Questions about the grid below. Counting starts at 1.
1) The bottom-left entry?
2) The bottom entry of the column that holds the largest entry?
3) The entry at row 3, column 2?
4) The bottom-right entry?
5) The entry in row 2 and column 3?
6) The smallest entry?
7) The top-right entry?
8) The entry just left of the largest entry?
[[127 129 131 129 127 127 130 152 129 129 128 125 131]
 [126 129 129 128 128 128 128 139 128 130 128 126 130]
 [126 129 129 131 129 129 127 135 131 129 128 126 128]
 [128 130 127 127 128 126 128 121 127 129 127 127 127]
 [128 130 128 127 128 126 129 127 127 129 127 127 128]
 [129 130 129 128 127 126 128 139 128 129 128 127 128]
 [128 126 129 130 127 129 127 139 130 129 130 126 129]
 [127 129 129 127 128 127 129 137 127 130 128 125 131]
 [127 129 131 129 127 127 128 151 129 129 128 126 130]
 [128 128 130 129 127 128 128 146 129 130 129 125 131]
 [127 131 130 128 128 127 129 142 128 129 127 126 129]
 [126 128 129 129 128 129 129 134 129 129 127 126 129]
 [128 128 129 129 127 128 129 139 129 129 128 126 129]
 [128 127 128 129 128 129 129 130 129 129 129 126 129]
 [127 129 129 129 128 128 129 138 129 129 127 126 129]]
1) 127
2) 138
3) 129
4) 129
5) 129
6) 121
7) 131
8) 130

W =
[[132 126 130 126 126]
 [128 127 127 128 128]
 [131 121 141 130 155]
 [125 129 125 128 130]
 [128 128 128 128 128]
 [129 123 126 128 127]
 [108 126 135 111 119]
 [118 106 124 151 123]
 [136 122 100 109 139]
 [132 126 130 126 126]
 [128 128 128 128 128]
 [143 145 117 147 126]
 [127 133 131 128 129]]
The first entry of the smallest entry's row is 136
What is the entry at the centre?
Answer: 135
What is the entry just left of 133?
Answer: 127
What is the smallest entry in the last column?
Answer: 119
The top-left entry is 132
What is the largest entry in the first column?
Answer: 143
What is the last entry, reading row by row?
Answer: 129
What is the entry directly above 106?
Answer: 126
What is the 2nd smallest entry?
Answer: 106
What is the top entry of the column that holds the smallest entry?
Answer: 130
The entry just right of 117 is 147
The entry directly below the smallest entry is 130
What is the second largest entry?
Answer: 151
The top-right entry is 126
The entry directly above the largest entry -> 128
What is the entry just left of the smallest entry?
Answer: 122
What is the second entry from the end, reading row by row?
Answer: 128
What is the bottom entry of the column that holds the smallest entry?
Answer: 131
The entry just right of the centre entry -> 111
The 4th entry from the end, reading row by row -> 133
The entry directly below 139 -> 126
The first entry of the largest entry's row is 131
What is the entry just right of 141?
Answer: 130
The maximum -> 155
The entry directly above the smallest entry is 124
